Below is a small trained network, with its code and all its weights. Each question gives an input and a target symbol and asks what happens when units are switched off, that is, made to give their printed mean instead of their output.

import numpy as np


def w(rows, s, z=0):
    codes = np.array(rows[::2]) - 128.0
    scale = np.full(codes.shape[1], s)
    scale[-1] = z or s
    return codes * scale


def norm(h):
    return h / np.sqrt((h * h).mean(-1, keepdims=True) + 1e-5)


def softmax(a):
    e = np.exp(a - a.max(-1, keepdims=True))
    return e / e.sum(-1, keepdims=True)


def log_softmax(a):
    a = a - a.max(-1, keepdims=True)
    return a - np.log(np.exp(a).sum(-1, keepdims=True))


def net(x, mask):
    ids = ['αδεζηλπστφψω'.index(c) for c in x.split()]
    T = len(ids)
    res = E[ids] + P[:T]
    u = 0
    for l in range(3):
        r = norm(res)
        for j in range(2):
            rows = slice(3 * j, 3 * j + 3)
            q, k, v = (r @ M[l][rows].T for M in (Q, K, V))
            z = softmax(np.where(np.tri(T) > 0, q @ k.T / 3**0.5, -1e9)) @ v
            o = O[l][rows]
            res = res + np.where(mask[u + j], z, o[:, -1]) @ o[:, :-1]
        u += 2
    return log_softmax(norm(res)[-1] @ U[:, :-1].T + U[:, -1])


Q, K, V, O = {}, {}, {}, {}
E = w([
[74,152,71,73,90,130,194,123,215,192,135],'α',
[135,108,94,168,125,81,81,120,152,174,127],'δ',
[195,196,177,115,164,30,107,136,105,199,84],'ε',
[95,80,170,116,158,172,126,129,231,106,102],'ζ',
[153,148,140,116,96,144,127,130,133,133,115],'η',
[133,166,160,77,154,137,71,116,171,101,119],'λ',
[161,113,140,66,89,145,131,145,98,120,112],'π',
[106,165,203,94,93,106,207,63,112,73,141],'σ',
[249,79,186,190,201,163,148,145,111,128,161],'τ',
[103,192,180,166,102,196,111,139,174,173,83],'φ',
[156,96,142,129,73,115,100,123,110,180,82],'ψ',
[77,82,160,112,2,210,109,138,182,74,197],'ω',
],0.0081)
P = w([
[230,201,10,186,144,106,192,11,173,130,4],'0',
[148,111,91,86,182,207,245,231,208,84,101],'1',
[125,79,93,58,170,188,191,187,203,153,127],'2',
[100,75,88,63,174,177,162,182,182,188,149],'3',
[62,71,87,85,171,166,143,206,173,192,152],'4',
[36,61,87,110,175,156,121,231,176,207,175],'5',
[46,78,82,138,130,136,161,190,186,162,87],'6',
],0.0025)
Q[0] = w([
[116,66,222,108,111,142,189,133,167,136,96],'0.h0',
[156,81,85,122,95,111,171,157,162,213,127],'0.h0',
[133,127,106,178,41,82,140,143,91,113,80],'0.h0',
[216,92,47,99,57,91,142,171,57,207,125],'0.h1',
[162,114,108,105,100,186,109,159,174,211,66],'0.h1',
[146,80,1,91,58,104,177,193,88,178,121],'0.h1',
],0.0049)
K[0] = w([
[91,75,208,108,130,96,217,73,109,112,173],'0.h0',
[115,132,100,112,101,160,170,24,123,214,135],'0.h0',
[160,162,88,230,119,96,108,65,164,142,32],'0.h0',
[196,229,109,191,169,56,150,22,219,98,60],'0.h1',
[158,115,91,105,59,114,128,35,51,58,21],'0.h1',
[184,204,61,253,139,96,93,15,188,111,53],'0.h1',
],0.0037)
V[0] = w([
[98,158,213,87,65,159,158,75,111,2,223],'0.h0',
[159,22,149,50,140,155,134,255,198,118,111],'0.h0',
[102,7,63,171,39,129,91,69,92,175,114],'0.h0',
[108,118,106,176,9,164,44,69,252,155,110],'0.h1',
[69,187,105,252,197,155,60,23,101,124,72],'0.h1',
[201,116,100,72,199,122,36,132,202,138,205],'0.h1',
],0.0027)
O[0] = w([
[134,107,75,157,207,132,103,107,113,210,143,254],'0.h0',
[90,106,167,212,120,80,150,108,125,94,14,151],'0.h0',
[178,130,116,111,164,160,242,143,179,28,164,43],'0.h0',
[138,172,197,141,118,182,158,184,138,113,204,124],'0.h1',
[156,157,190,134,142,74,139,147,254,157,140,45],'0.h1',
[67,83,122,164,220,203,147,60,169,61,149,79],'0.h1',
],0.0042,0.0039)
Q[1] = w([
[93,125,142,122,76,95,240,96,125,89,222],'1.h0',
[154,119,29,61,124,96,202,138,96,146,221],'1.h0',
[45,185,144,34,197,140,148,11,79,101,218],'1.h0',
[113,139,86,90,65,109,118,197,190,170,80],'1.h1',
[30,185,150,87,106,21,186,24,79,118,205],'1.h1',
[96,154,184,138,255,117,137,9,25,70,123],'1.h1',
],0.0039)
K[1] = w([
[59,96,153,45,141,227,167,156,101,108,167],'1.h0',
[85,94,87,89,175,238,146,205,95,197,32],'1.h0',
[5,43,122,164,134,90,109,194,164,182,254],'1.h0',
[244,222,103,167,53,127,150,57,182,86,81],'1.h1',
[125,133,147,197,205,116,23,175,78,247,137],'1.h1',
[35,38,202,44,184,187,70,176,38,189,194],'1.h1',
],0.0035)
V[1] = w([
[210,83,115,156,100,123,111,138,149,84,119],'1.h0',
[54,138,168,141,74,102,192,108,85,63,119],'1.h0',
[133,181,231,160,126,148,154,93,42,110,41],'1.h0',
[133,179,150,154,158,97,31,195,126,151,64],'1.h1',
[186,86,138,147,138,203,143,175,63,138,189],'1.h1',
[101,86,253,115,111,62,202,62,144,83,106],'1.h1',
],0.0047)
O[1] = w([
[50,98,116,114,169,131,2,169,32,158,162,78],'1.h0',
[200,251,70,115,116,43,121,103,129,159,238,142],'1.h0',
[222,189,128,165,186,191,130,41,39,68,168,252],'1.h0',
[176,148,167,63,195,104,26,139,98,145,110,61],'1.h1',
[225,86,194,233,108,171,157,161,128,121,57,95],'1.h1',
[86,204,45,168,136,41,244,69,110,79,161,201],'1.h1',
],0.0041,0.0033)
Q[2] = w([
[127,186,110,190,177,141,164,92,155,228,104],'2.h0',
[184,141,113,113,39,83,73,252,69,68,154],'2.h0',
[230,108,214,196,245,56,137,96,111,96,170],'2.h0',
[242,147,118,174,145,55,110,121,147,231,147],'2.h1',
[33,172,79,144,47,217,220,69,136,106,104],'2.h1',
[98,225,152,46,23,15,217,105,92,210,115],'2.h1',
],0.0041)
K[2] = w([
[168,147,92,218,108,78,91,155,165,189,141],'2.h0',
[165,146,189,38,111,190,150,138,67,79,79],'2.h0',
[139,147,207,195,253,122,142,92,109,90,115],'2.h0',
[150,80,166,179,178,61,61,146,152,171,63],'2.h1',
[169,174,76,139,77,158,224,51,92,100,137],'2.h1',
[136,185,129,94,120,58,160,101,168,216,68],'2.h1',
],0.005)
V[2] = w([
[129,156,41,143,122,93,69,152,123,130,114],'2.h0',
[105,137,140,75,45,188,114,78,78,100,157],'2.h0',
[173,180,92,170,129,109,100,254,119,127,110],'2.h0',
[150,124,214,79,170,140,138,166,183,93,111],'2.h1',
[172,178,99,91,107,72,179,154,129,113,101],'2.h1',
[89,127,70,93,110,208,155,152,102,86,154],'2.h1',
],0.0046)
O[2] = w([
[112,74,169,36,80,173,58,119,56,142,87,106],'2.h0',
[106,187,153,175,137,168,20,88,206,93,226,202],'2.h0',
[156,73,205,113,87,76,131,74,80,211,155,56],'2.h0',
[119,186,72,140,165,116,153,130,161,210,113,11],'2.h1',
[125,98,155,153,178,40,82,185,116,140,93,252],'2.h1',
[101,1,110,146,47,115,106,84,152,152,137,166],'2.h1',
],0.0048,0.0031)
U = w([
[38,92,94,65,66,48,216,214,230,180,130,118],'α',
[61,13,139,38,21,37,64,215,66,229,27,251],'δ',
[201,217,204,68,227,26,112,222,59,195,39,45],'ε',
[10,98,73,136,237,201,220,187,248,6,50,33],'ζ',
[187,48,192,129,43,221,36,53,24,39,203,139],'η',
[54,204,97,44,244,212,28,94,154,84,68,102],'λ',
[17,32,55,196,154,237,69,61,48,31,34,121],'π',
[141,215,21,146,105,42,236,19,54,45,226,223],'σ',
[234,19,164,251,183,231,236,168,48,156,57,104],'τ',
[207,206,240,148,79,232,70,193,210,253,156,213],'φ',
[214,141,231,197,73,41,97,202,58,67,210,5],'ψ',
[15,61,155,189,8,240,80,189,252,19,244,87],'ω',
],0.0043,0.0027)

Each question gives the input, a string of symbols that net reads in full, and the target symbol t.
The units are the heads (3 rows each of Q, K, V and O). Each row of codes is followed by its name. A weight is (code - 128) times the scale printed after its matrix; where a second scale follows, it is the last column's (O and U).
mask holds one flag per head, layer by layer. A switched-off head (its flag False) gives its mean, the last column of its rows in O, instead of its output. The means were averaged over made-up inputs and are rounded, as every weight is.
A unit's drop is (log p(t) with every unit on - log p(t) with that unit switched off) / (log p(t) with every unit on - log p(t) with every unit switched off).
The circuit of an input: a set's keep is (log p(t) with only the set's units on - log p(t) with every unit switched off) / (log p(t) with every unit on - log p(t) with every unit switched off). Starting from all 6 units, units are removed one at a time, each time the one whose removal leaves the highest keep (on an exact tie, the one counted first), for as long as the keep stays at least 0.8.
circuit, biggest first: the units of the circuit, biggest drop first
most important unit: the unit with the biggest drop
heads that matter: for each layer, one digit per head in row order, 1 if its drop is at least 0.15 and else 0, layers parted by /
input σ ω π π, target δ: circuit, biggest first	(0.h1; 1.h0)
input η η σ δ, target φ: most important unit	1.h1
input ψ η φ η π, target ψ: circuit, biggest first	(0.h0; 0.h1; 1.h0)
input ζ π ε π, target σ: heads that matter	11 / 10 / 00
input τ λ ζ π, target π: circuit, biggest first	(0.h0; 0.h1)
input σ π η π σ, target π: circuit, biggest first	(0.h1; 1.h1)
input ω ω ψ, target τ: heads that matter	11 / 01 / 00
input ω σ σ π, target τ: circuit, biggest first	(0.h0; 1.h1)
input τ τ π σ η δ, target π: heads that matter	11 / 10 / 01
input λ σ δ, target ζ: heads that matter	11 / 10 / 10
input ε η η, target λ: heads that matter	11 / 11 / 01
input λ π σ η, target ζ: heads that matter	01 / 00 / 10
input σ σ η σ, target η: heads that matter	11 / 01 / 00
input δ ω τ π τ η π, target α: most important unit	0.h1
input σ λ σ, target λ: heads that matter	10 / 01 / 10
input π σ ζ, target π: circuit, biggest first	(0.h0; 2.h1; 0.h1)
input σ λ ε ω σ, target λ: circuit, biggest first	(1.h1; 2.h0)
input ω η σ ζ σ η, target τ: circuit, biggest first	(1.h1; 0.h0)
input ε σ λ λ λ ω η, target λ: circuit, biggest first	(1.h1; 0.h0; 0.h1)
input σ ε σ, target ε: most important unit	1.h1
input σ σ σ ω σ, target ω: heads that matter	11 / 11 / 10
input σ σ σ π λ, target π: heads that matter	11 / 00 / 00
input η σ σ τ π ψ, target φ: circuit, biggest first	(0.h1; 2.h1)
input λ σ π, target ζ: circuit, biggest first	(0.h1; 2.h0)
input η π σ η η σ π, target φ: circuit, biggest first	(0.h1; 1.h1; 2.h1)
input δ λ η, target α: circuit, biggest first	(0.h1; 1.h0; 2.h0; 2.h1)
input σ δ δ δ, target δ: most important unit	2.h0
input σ δ ε δ σ, target δ: heads that matter	00 / 10 / 10
input τ σ ψ η η, target π: circuit, biggest first	(1.h0; 0.h0)
input τ λ λ τ σ η, target π: heads that matter	11 / 10 / 00
